Each row has a hidden stage along a path, written after it and counted from one end. A new block has a new path.
[ -63  -61  132  -75   30 -164  108  -99 -208  -79  -14  -58 -211   37
   -4   54  273 -135 -222   57    3  118  -10   -4 -261   15  -64 -194
  -47  -74   42   18    5 -209  142  159   60  -51 -102 -297   20 -116]  31
[ -79  -17   90 -200 -182   -3  -73  -38 -191   -7  162  -45   42   36
  -65  140  -44   32  -72   93   90  -36 -228   63 -270  137 -129 -133
  129 -100    0  143  -96 -121  -55  -86 -103  -50  -57  -48    5  -93]  3
[ -73   68   36 -159 -175   50 -357  203  188  -47   46  -99   22  367
   31 -144 -120 -107  130   27  116  -92  -84  174 -472  294   45  188
  -28   48  140 -232  -14  216   46  -41   95  -41   60  -98  128  233]  31
[-144  -37 -179 -116   64  154  -66   72   65    8  -77  -82  115 -212
   27  132 -156   46 -183 -220   14   47    9 -197  433 -364  -49  349
   -4  249  149 -207 -150 -126   80 -119   13  -99 -135    5  -97  -91]  3
[-114 -181   86  -84  128  -62  105  -68 -149  -83  -49  -53 -144  134
  -94   75  363 -166 -237  163  121   41    8  -39 -382  122  -54 -279
 -143  -37  108 -129  104 -163  149  159   47  -19  -70 -248  -89   16]  25
[ 143   53  104   62   20   44  211   42 -127   20 -198  199 -161 -208
 -126 -243  292 -269  118   37   37  214   79  119  -85    9 -151 -154
    4   42   47   -5 -105    3   51  199 -112   55  111   57   34  136]  33
[   1   59  -68 -233 -147  243 -347  230  314   64  183 -127  214  478
  -30  132 -304   22   33 -103   80  -56 -262  156 -250  297   40  271
  -99  129   25 -329 -117   87  184   15   27   75  -82   42  248  147]  21
[ -18  180  103 -169  -68  -30 -118  165   94  -39 -107 -117  -57  140
  -25 -291  -54 -178  105   60    9   39   41   93 -371  152  -89  198
   69  100   12  -62  -40   87  -52  -81   62   -1  132 -107  111   61]  29
[  57  -19   46  -20 -164   65  -76   86   43   -6   -7  161   68    3
 -111 -125  -11  -78  276  150  172  -21  -71  274 -204  274  -28  -47
   20  -53   45  -77  -10  167   14  143  -88  -57  182  113  -13  267]  25
[ -92  114  -92 -129  -87   92   25  100   73  -11   48 -152   19   76
   16  117 -191  -25  -15 -107   56  -29 -159  -23  -54   25  -33  155
 -103  153  150  -32 -165  -45  103 -142  102   82  -50  -11   85  -19]  1
[-113   52  -67 -178   85   58 -177   81  -53  -14 -201 -147   28 -237
  -27 -188  -25  -83 -248 -110   -9  117  150 -302  155 -390 -151  342
  189  244  167  -90  -68  -76 -113 -286  -58 -134  -26  -94 -186 -173]  1
[ 118   95  -18  135  -30   63  277   76  -95    1 -134  153 -113 -202
  -59  -28  138 -182  131  -52  139  142  -72   93   83   11  -91 -160
 -103   78  184    2 -186  -27  137  144  -43   73   49  145   36  119]  3
[ -88  -33   36  -76    1  -39  -67   38  -17   41 -107  106   80 -335
    9 -144  -79  -70  146   75  -21   -8  145    4  147 -230  -44   90
  121  -38  -59   10   25   34 -103  -64  -92 -213  146   66  -94   16]  32
[  -7  114  -35   24   37 -154  -51   95  -31  -35 -213  -23    4 -289
   45 -159  -81  -96   17   -4   53   69  132 -132  249 -264  -34  212
  109  101  105  -34  -54  -60  -10 -100   -1 -207  117   -9 -125 -105]  4
[ -85  -51   56 -160 -169  107 -246  118   63    0  163   21   61  282
    0   68  -45  -55  125   64  144 -102 -198  216 -415  285   29 -111
  -54  -99   99 -159    7  130   70   48  -23  -62  -12   14  124  222]  28
[ 163  178  113   64  112  -37  316   86  -44  -11 -348   49 -199 -232
  -84 -347  254 -307  -41  -54  -16  318  185   53  -70  -99 -205  -84
  -11  121   12   68  -50  -26   15  152  -20   64   73  -44   23  -56]  22
[ 114  -47    1  -30  -63  -88   40 -130  -90   27  117  -92  -27   77
  -39  259   25   32 -439 -150  -57  201 -125   -1  -14  -26  -37  -40
  -74  -43  -91   87  -93 -255  295  229    9   39 -271 -276   48 -320]  14
[-121 -161  -37   -8    0 -113   57  -67   57  -32  -19   -9   94 -148
   34  147 -103   66  -72   43   52  -47   48   49  139  -79   45   43
 -107  -51  -50  -19   71  -64  102  118   86 -158   -8 -123 -146  -64]  21
[  69 -133   41   43  -35 -161  -49  -88 -112   39  117   16   22  114
  -17  238   65  -23 -203   76   63   36 -107   18 -113   86   59 -177
 -102 -148  -67  -13  -17 -183  264  217  -23  -56 -104 -165   14 -126]  13
[  47  187 -118  -89   20   80   97  119   70  -49  -87 -206 -113  122
  -88  -13   32 -177 -268 -176   55  147  -60  -99 -213    8  -86   37
 -144  189  221  -21  -67  -51  201  -67  106  154 -119 -121   16 -118]  4
[  -7  -46   51 -220   -3   51  139 -123 -157  -44   78 -116 -117   77
 -142  175  200  -32 -411  -80  -37  214 -137    0 -214   34 -167 -142
  -17    4   -3   55  -37 -268  172  166  -22   69 -247 -258   21 -229]  25
[-155 -121  -46  -95   38   98 -194   85   69    7 -123   63  103 -240
   38 -100  -36  -47   -8  -61   39    5  147  -33  175 -283  -18  156
   56   53  101 -191   62  101  -53  -45  -59 -247    8   21 -149   83]  28
[ -62   28  -68 -117  -55  -73 -195   63  119  -18  -21  -40  109 -101
    5  -66 -231    7   91   39   -1  -42   64   -3  113  -93   58  307
   60   31    5  -91   29   27   53  -53   33 -185  129  -37  -71  -10]  30
[ 106   10   41  124  -10 -143  -16   68   21  106  -77  133  107 -164
   34  -35 -115  -92  156   88   29   14   60   59  145  -65   38   12
  -19  -65 -140   -2  -65  -18   84   97  -67 -111  134   89   37   -8]  13
[ -28  -18   -7    8    7 -161 -377  135  133   22 -146  -68  149   -4
   79 -187 -179  -63  -37   53   52  -45  186  -86   33 -125   64  356
   79   69  -23 -196   23   75   -7  -89   28 -234   99 -125 -103  -33]  12
[  37  -81   -8  -46  -55 -109   63 -136 -105  -30   51 -113  -35   38
 -109  151   67   -1 -391   -7   18  101  -48  -20 -171   52  -66  -61
  -52  -37  -47  127  -14 -180  184  118   34   34 -161 -295 -110 -247]  10
[ 165  120   53   33  -16   75  252   70  -31   37 -145  159  -78 -230
  -97 -138  120 -188   91  -67   23  233    2  169   14  -27 -143 -182
  -23    3   11   85  -66   16   70  195 -109   37   47  127   66   30]  24
[ 100  -37   15   57 -143  -91   24  -72 -122  -57   75  118 -116  -27
  -29   95  142  -62  -30  -12   92  122 -116  171  -75   98   42 -202
  -68 -147  132   17   -7  -39  265  306  -15  -87  -39 -100   -2   29]  31
[-173 -165  -73  -85  137  128  -96   81  155  144 -106   25  247 -286
   71   48 -180  -16 -122 -111  -51  -36  176 -128  281 -434  -24  104
  -51   39 -106  -92   65   40  -66 -136  -72 -168  -76   85 -117  -79]  17
[ -18   64   34 -202 -127  176 -387  216  -34   33  135  -60   45  396
  -63    0   28 -161   14   54  208  -55 -264    0 -547  264  -39 -119
   36   11  261 -207  -73   79   36 -164 -127    7  -24   80  129  173]  2
[  25   22   -8   22  -60  131  309   43  -27   49  -70  125   17 -219
 -122    7    9 -113  124   23   95   22  -59  145  -48   66 -147 -187
  -93   22   -5  141 -123   28    0   28  -65  122   55  166  -12   90]  6
[ -56   90   15 -215 -133  121 -326  214  176   19  100  -75   88  298
   22  -34 -178  -78  118  -23   70  -61 -146  132 -331  185   24  122
   -7   19   85 -206  -25  138   57  -65    7  -53   12   26  180  152]  28
[  91  -17    1 -128  -57  -48  -11  -74 -103   18  173   -9   24   47
  -89  261   12   16 -208  -13   12  134 -203   37  -50   30   -9 -198
  -11 -153  -28   54   23 -219  252  193  -97  -74 -131  -68   39 -208]  23
[-112 -119   36  -17  -40 -123   34  -66  -22 -125  -99  -46  -67  -92
   25  -24   89  -12 -172    4   85   52   84   91  -78  -18  -32    9
  -42  -20   78  -15   81  -10   50  152  113 -157  -52 -269 -170  -40]  24
[  71  132  -27   72  -52  -11  381   35  174  -52 -213  -12  -57 -211
  -32 -126 -113  -49   83 -123  -18  160   82  216  183   25 -104  250
 -137  198  -62   60 -151   10  101  202  173  118   68  -72   30   -1]  22
[  -1  -58  185   10  -12  196  293   30 -162   18 -207  239 -177 -250
 -105 -254  388 -271   99    3   68  180   73  228 -253   27 -260 -333
  -10   13   59   54  -89  114 -125  165 -136   81   17   64   21  235]  29
[  21  -34   28  -17   -4 -100 -157   43   25   27 -144   87  148 -281
   -4 -153 -120   -4   69   63   21   64  142   16  266 -189  -29  228
  167   11  -91  -77    7   -7  -51   49 -104 -261  139   21 -130  -45]  21
[ 185  209    6   98  -22   20  254   98 -114   -5 -199   94 -161 -222
  -93 -179  159 -249   58  -67   91  227  -10   38  -10  -34 -148 -143
  -16   91  178   98 -151  -16   83   68  -70   80   73  102   21    9]  3
[  65   66  -52   -5  112    3  156   51   91   10 -215  -56  -35 -170
  -67 -134   51 -167 -210 -115  -29  196  162  -59   21 -191  -87   21
  -98  100   19   34   58  -12  103   51   30   17  -24  -87  -93 -147]  20
[ 229   64   34  195 -132 -291  -29  -13  -84  -56 -136  103  -34 -137
  -96 -209   31 -104   88  186  145   89   79  118  -43  151   15   41
   78  -67   10   82  -19   20  114  193  -26 -120  226  -95 -157   -9]  9
[  11 -148   49  -82  -70  -86   23 -139 -182  -57  155   30  -48   88
 -103  247  174    5 -178  110  104   66 -180   93 -195  170   -2 -275
  -50 -174   41   -2   48 -196  235  269  -45  -85  -99 -165  -45  -67]  25
[-144  -42 -139  -55   17  128  -28  112  187   26  -68  -90  116  -84
   70  108 -190   -2 -158 -210   29  -26   32  -48  163 -213  -15  194
 -140  147   68 -122  -61   36   72  -88   94  -40 -151  -29  -45  -36]  8
[ 163  -39    9  114  -51  156  166   41   40   87 -125  193   27 -169
 -111  -94   90 -128   21  -88   58  175   28  194   33   22 -112  -84
  -97   54  -26    1 -109   97   88  236 -105  102   -3   91    1  115]  17
[-164  -89  139 -154  146  -80  274  -96 -115  -69 -120 -210 -181   41
  -20   47  271 -134 -457  -21  -46  144   75  -70 -344  -56 -190 -181
 -123   40  -51   78   44 -232   33   63  132   62 -221 -391  -28 -249]  21
[  18  -63   47   68  -48 -133  151  -66   -9  -46  -88  -23  -73  -65
   -8  -25   94  -86 -198   -9   55   94   70  119 -202   34  -41 -168
 -133  -82   -7  145   82   21   98  171   87  -20  -57 -226 -110 -100]  18
[-102   90  137 -305 -136  196 -344  254   76  132  194 -115  159  412
   68  115 -218  -61   18  -56   35  -91 -292   98 -444  189 -103    2
   61    4  -84 -146 -195    7  -71 -199  -97   25 -156   84  369   39]  8
[ -71  -73 -139  -76    3  156 -189   98  121   44   18   73  118 -130
   57  120 -114   -4  -19 -188   23   37  -16  -16  301 -264   71  132
  -59   41  144 -248   -5   36  168   56  -48 -185  -93   90  -13   65]  29
[ -47 -136  -20   35  -19 -117 -358   53   81   69 -156   80  245 -316
   55 -202 -196    3  -13   63   39  -49  264  -60  217 -302   36  248
  161  -46  -83  -48  111  154 -134 -101 -109 -344  128  -12 -273  -48]  14
[  11    4   45 -137    7  -10  -69    8    7  113   66  -90  101   12
   45  172 -143   17 -259 -146 -123  126  -68  -49   92 -179  -67   93
   17    7 -194    7 -117 -208  109   35  -50  -35 -198 -103  148 -280]  16
[ 109  157  -41   29  168  105  246  161  180   85 -225 -100  -88   25
  -17  -98   59 -274 -208 -238  -75  232  109  -61  -63 -141  -94   31
 -259  220    3  -63  -92  -26  201   58   99  224 -114  -56  155  -99]  16
[-146 -201  202   51    9 -277  101 -132 -227  -57  -73  -44 -138  -28
   74   28  261 -121 -292  147   83  -14   97   27 -410   15  -70 -369
  -76 -201  -52  171  102  -89  -28   82   76 -120 -114 -358 -131 -143]  11
[  59   89   26 -216  -89  215 -163  179  123   81   82   -8  117  227
 -113  -12 -101  -95   67  -15   55   44 -181  139 -291  204  -84    6
    8   38  -13 -130  -66   55   59    7 -116   63   -4  124  183   98]  23

Each row has a hidden stage along a path, written after it and counted from one end. A new block has a new path.
[ 147  -18    8  281  183  -95   51 -175 -335 -108  -58 -197  -92 -106
  183   64   81   22   52 -363  111   79  -19  367  -35  195 -458   -3
 -135    8 -124 -102  190 -210   88  247 -111  160  108   15    3 -179]  11
[   4 -147  173 -187 -228 -240 -255 -389  -25  -17  -80  310  150  379
  163   -3  193 -109 -230  164  110   45  138  267 -608  145  250 -323
 -174 -132   73  446 -129 -225 -197  246   58  165 -549    3   55   66]  32
[ 140   10  114  199   23  -92  -17 -237 -478 -133 -103  -13  -25  -59
   73   22  -56  -28 -122 -377  180  135   32  246   44   82 -361  -43
 -105  -65  -77 -165  255 -149  211  210   49  157   -7   52  -13 -207]  17
[  69 -234   11  128  -74 -246  -53 -381  250 -150 -201  -10  183  432
  113  400  508  -20  -14  282   80 -120  -21  409 -514  296  -39 -560
  -48 -123    6  406 -108 -127 -219  256  -70  306 -565 -106  -81   16]  2
[  83  -37   21 -110   22 -177 -179   30  325   13 -336 -199  -51  138
  -47  120  295  132  146  129  -25 -236 -172  227   42  171   76 -293
  -74  -18  107   18  -63  -39 -203  162 -196  -40  -94   40  141  188]  6
[-269  -50   70  -71  280  323  146  427    2  -95  305   67 -294 -450
 -202  127  -40  -70 -112  -47 -204  178  -71   47  311 -138 -189   98
  138 -184   25 -479  108   47 -238   61  131 -220 -194  317 -217  116]  7
[ -58  102  -44 -176  216    4    4  113  389  137  -74  -32  145 -116
  -62 -180  -92  201  -81  -76  -63  -47   17  149 -314  140   99   92
  116  162   69  257  -31 -257 -321   64  -65 -152   20 -278  449   55]  2
[ 106 -398  238  133   83 -242    1  -61   48   70  359  238  -56 -197
  249  -47  -98   67  -81  191   10  -66  219  -31 -189  -75  192   63
 -288  -37 -111  -16  -70   44  -95  -67   49  178   36 -254  129  -83]  32
[ 222  -70   86  297  -56 -554 -392 -300   19  202  167  129  -11  156
  170 -340 -171  251   50  -12   88   -9  109  -31 -270  -44  168 -128
   32  170 -170   32  166 -184   75 -122 -202  109 -205  -38   57 -116]  31
[  93   55   39 -223  -72 -140 -131  -96  245   77 -210  -20  290  -61
 -286 -132 -117  180   34   91   94 -170 -158   59  108   55   98 -124
    1   84  239  235 -147  116  -61 -125  -27 -163  144 -233  583  -80]  19
[ -13  172  -17 -164  245 -156  -88  146  407  259   58   30   77 -145
 -137 -351 -355  255  -31   12    1 -112   39  -56 -260   -9  271  130
  155  240  -43  161    1 -236 -285 -124 -105 -247    1 -274  457   54]  30
[ -90  -65   41 -124  223  124   61  441  107 -175  360    9 -322 -261
 -235  224  -92  -83 -138  109  -14  188  -57  104  252  -81  -57   45
  170  -70   21 -608  134 -157 -188   21   18 -207 -303  367 -229  182]  7
[ 157 -153   35  504 -225 -386 -397 -533   45  158   53  -52   63  163
   68 -218   44  148   71 -124   20   34   46   53  -12 -108  -11 -299
  162  165 -114   39  266  -63  426 -184 -249  116 -252  194   78 -245]  18
[ 196 -116   82  231 -271 -405 -435 -507 -196  127  -80  129  168  222
   92 -309  -41  146  -91 -174   83  121  104   60 -126  -27   31 -226
   14  106   18  180  180 -101  268  -55 -101  151 -141   43  215 -177]  24
[ -26 -266  103  -13 -203  -22   -5 -444  252 -154  -69   62  361  276
   20  372  477 -125 -183  363   36  -68  -33  417 -369  202   -2 -458
  -72 -233  123  569 -169   65 -129  196   90  233 -463 -109  161  -88]  9
[ 118 -413  185  289  -62  -89  106 -253  -88  -79  168  228  143 -261
   60   -6  -35  -82 -177   25   83   52  306   73 -101  -79 -148   34
 -166   42  -46   36   67   94  177  -74  132  215  104 -158  319 -333]  17
[  36 -162   34  -11 -253 -125 -178 -460  216 -120  140  -30  234  346
   -5  252  257 -123 -186  227  149  101  -59  411 -304  143   98 -397
   84  -58  111  326  -39 -219  103   58  -81  102 -571  141   88  -65]  12
[  22  149   43 -141   77  -27  -75   36  192  106 -231  -16  196 -184
 -174 -249  -57  182    0  -58  -29 -127  -63  126  -11   84  -58   53
   27   76  106  225   -2   26 -200   64  -12 -161  193 -183  531  -73]  10
[-303 -164   67 -109  238  213   33  346  -22    6  255  110 -446 -318
 -106   76  -36 -134  -45  -51 -209  146   19  -48  203 -201   36  -21
   26 -135    2 -473   18  -40 -209    8   36 -222 -317  419 -310  258]  28
[ -99    0   80  -90  -72    4 -160  -86  212   19 -400 -154  -23   43
 -188  152  391   35  232  131 -125 -291 -312  179  276   54  -39 -442
  -68 -210  154   82 -133  294 -127  126  -87 -113 -189  198   43   96]  13
[  32 -200  -90   91  158 -147  -57    4  412   99  -99 -347 -135  -60
 -108  165  176  136  324  130  -63 -249 -194   90  238   28   50 -290
  -19  107   40  -77 -125   61  -34 -153 -311 -108   25   28  162  114]  22
[-114   90  163 -220  264  278   94  311  364   50   51 -369 -245 -184
 -132  313 -107   28 -265  -16  -41 -148 -186   83  443 -116  308   22
   93 -181 -105 -429  235 -160   65   84    3 -224 -151   72    9  285]  18
[ 108  -12   27  395 -157 -274 -322 -458  -42   79   33  -57   44  178
   22 -148   -1   76  -48 -203   76  112   33  140  -75  -56  -71 -253
  218  116 -134   -3  333 -203  365  -55 -179   80 -362  238   -3 -201]  17
[ -91   76  170 -145  202  -85  -54  404  -83  -34  -77  313 -314 -210
 -276  -64 -139   -9   -8  122  -20  -65   37 -134  100 -138  -20  -63
   14 -140  -76 -437   83   86 -422  117  141 -172 -306  229 -231  180]  31
[ 185  -60  -58   91  162 -270 -119   90  395   40 -157 -382 -146  -20
  -73  116  182  211  353  143   18 -292 -234  188  222  137  -32 -210
  -39  124    5 -162  -34   -9  -98  -21 -357  -85  104   25  167   90]  9
[  20  173  -29 -173  151 -127  -64   -9  199  174 -316  -53  238  -99
 -214 -209 -132  294  116  -39   -7 -226 -173   14   -3  102   10  -94
    6   71  127  324 -131   97 -267  -38  -33 -154  200 -385  515  -20]  26
[  84 -121    3  275  159  -36   77 -197 -323 -108  188 -285 -147 -161
  147  222    4   32  118 -330   94  104 -196  281  255   96 -368  -90
 -128  -73  -33 -261   83  -82  261   37 -122  107   78   53 -138 -170]  17
[ 192  -91  -58  580  332 -187  131 -175  -23    5  -17 -367 -143 -126
  137  126   -5  119  122 -293  109  -81   56  205    1   71 -359  -57
   36  170 -358 -204  337 -229  232   31 -236  180   78 -101    7 -205]  19
[-317 -159  -61    0  276  356  251  248 -216 -147  186   71 -284 -516
 -257  117    1 -222   77 -213 -144  245  -22  104  242  -97 -443   18
   47  -60  110 -360  -60   66 -160   -8   75 -223 -100  384 -144  -12]  20
[ 147  -18    2  369  221 -115   92 -123 -146 -126  178 -284 -140 -102
   38  248  -41   52   58 -192  162   33 -132  253  167   69 -348 -101
   47  -14 -200 -330  254 -156  215   41 -127  107  -90   52 -177 -178]  15
[ 164  -77   43  439 -161 -367 -374 -440  -30  100  -31  -19    4  243
   34 -154   11   88  -94 -146   81   95  130   73  -95  -95   -6 -285
  217  140 -196  -47  399 -221  350  -51 -184  136 -392  238  -18 -138]  21
[-193   55  -10  -64  222  213  113  343  -34 -208  240  -27 -345 -288
 -407  259 -104 -181  -26  -16   26  181 -151  103  362 -123 -242  -84
  255  -93   10 -637  143  -80  -84  -10   26 -290 -424  530 -344   94]  16
[ 139  -16   25  328  113 -127  -45 -195 -405 -104    1 -131 -156  -78
  166    2   41   -9   20 -396  111  164   22  322   -5  117 -440  -17
  -66   19 -147 -218  279 -246  173  218 -117  141  -14  184 -106 -178]  12
[ -82 -496  126  258   73  168  265 -177   88  -92  564   29   35 -359
  108  274   22 -137 -164   85  -41  119  115  149   36 -107  -83   21
  -98  -88  -22  -38  -40   84  195 -161   97  134  -39  -77  104 -243]  16
[-133 -156   52   93 -236   38 -115 -543  139  -52  -29   22  235  265
   12  186  354 -171 -173   60    0   75   -2  366 -334   78   -5 -434
   89 -122   63  445   -6 -105  116  121   -2  113 -596  172   53 -115]  15
[ -32  -48  -52   12  148  -25  -74   72  282   74  -44 -273 -116 -162
  -80   27  169  130  275    5 -124 -143 -234  182  215   69  -84 -133
   -3   40   87  -56  -87   46 -115  -18 -242 -170   64  112  156   61]  10
[ -44  231  239 -454  251  223  -12  410  252   81   65 -284 -192  -94
 -143  237 -333  124 -511  -25   32  -79 -197   -1  477 -134  508  120
  103 -254  -81 -474  322 -252    9  128  123 -239 -140  -63   51  407]  24
[ 147 -128  109  327 -139 -452 -384 -282  -13   74  158  162  -70  244
   18  -98  -60  113  -78   92   73   64   93  -57  -92 -144  136 -320
  160   23 -174 -164  275 -107  151 -105 -101  132 -521  208 -212  -45]  28
[  34 -320    0  -34 -256 -181 -149 -487  140 -172   -3  118  201  480
   -1  319  312 -255 -290  264  200  166  164  387 -547  152  135 -495
   38   -7   87  375  -59 -345   11  115  -37  202 -722  151   47   40]  24
[ 120 -430  259  274   43 -173   64  -57  297  -29  180  163   43  -64
  166  217  128   74 -246  324  -33 -141  247   20 -167  -60  163 -100
 -103 -119 -183  -39  129   79  -65   34  124  303 -175 -274   52  -61]  2
[  -7 -207   56  -26 -166  -87  -39 -436   68 -149 -158  118  282  344
  -56  316  303 -161 -251  218  134   30   62  322 -398  149    4 -477
   -8 -150   68  440  -65  -90  -78  172   99  213 -556  -49   84  -28]  24
[-185  167  216 -227  294  322   85  377  260   55  -28 -252 -244 -167
 -216  328 -118   47 -381    7 -102 -140 -187  -22  506 -194  285  -32
  173 -332 -168 -462  338  -39  -39  150  157 -203 -291   75 -139  339]  22
[  -5  127  -17  -54  150  -87  -59   54   84  103 -265  -19   94 -153
 -282 -151 -109  199   99  -58  -20 -140 -123  -17  132    6 -109 -113
   82   46   61   67   -1  124 -193  -38  -12 -154   77 -140  306  -22]  24
[ -83  157  262 -243  227  271   95  379  298  -21  -43 -212 -248 -144
 -202  305 -163  -52 -472   24   35 -127  -31   50  364 -165  326   60
  142 -218 -199 -528  409 -222   38  199  140 -187 -294  126  -36  296]  17
[ 221   39  312  260 -210 -533 -495 -290 -140  156 -344  312  -33  331
   97 -310  -13  163 -195    7   75 -143  237 -112 -208 -129  213 -285
   -2  -74 -286  -45  424  -50   51  186   33  223 -435   84 -100   -6]  30
[-219 -440  121  252   20  275  153 -243 -146  -19  387  170   15 -381
  239  -14  171 -196 -185 -184 -218  264  243  226 -167  -76 -238  103
 -138  -93    8  161   -2   29   90   50  119  126  -22   96  128 -241]  11
[  24  297   -6 -245  105 -109 -114   48  161  138 -151   58  294  -92
 -364 -266 -349  280  -91  -22   74  -72 -150  -40   22   19   61  -15
  208   81  122  206   11    5 -218  -98   62 -232   39 -308  491  -44]  25
[ 201   17   74  129  171 -294  -44 -120 -418  -94 -163    1 -135   89
  176   48  -47   55  -22 -254  211   25   43  218 -179  180 -236 -109
 -203  -46 -151 -139  154 -261  -70  281  -29  209  -71  -81 -134  -25]  29
[ 215 -144   -3  242  121 -167    9 -162 -288 -135  270 -270 -184 -101
  153  181 -107   18   57 -288  219  163 -103  288  191  102 -264  -14
 -116   63  -45 -380  139 -269  324  -10 -192  101   82   93  -76 -147]  17
[ -18  -29   74 -115 -200   13  -51 -350 -105 -266  100  133  215  254
 -123  281  119 -245 -346   87  235  246  -15  421 -296  141  -98 -304
  105 -156  113  183   46 -257   41  193  127   83 -632  198  -35 -100]  14
[ 281  151   16  351  316 -236  115  -28 -392 -193 -253 -196  -58  -75
   55  158   35  172  110 -283  201  -69 -118  313   54  268 -636  -67
  -85  -66 -220 -221  285  -83  -85  330  -33  234  141 -178 -109 -199]  8
[-232  139  126 -180  304  399  121  275  396  140  277 -349 -156 -338
  -89  149 -181   77 -264 -113 -160  -53 -210   85  380 -145  258  167
  180 -154  -85 -272  210 -142   60    4   13 -298  -82   30  104  171]  14
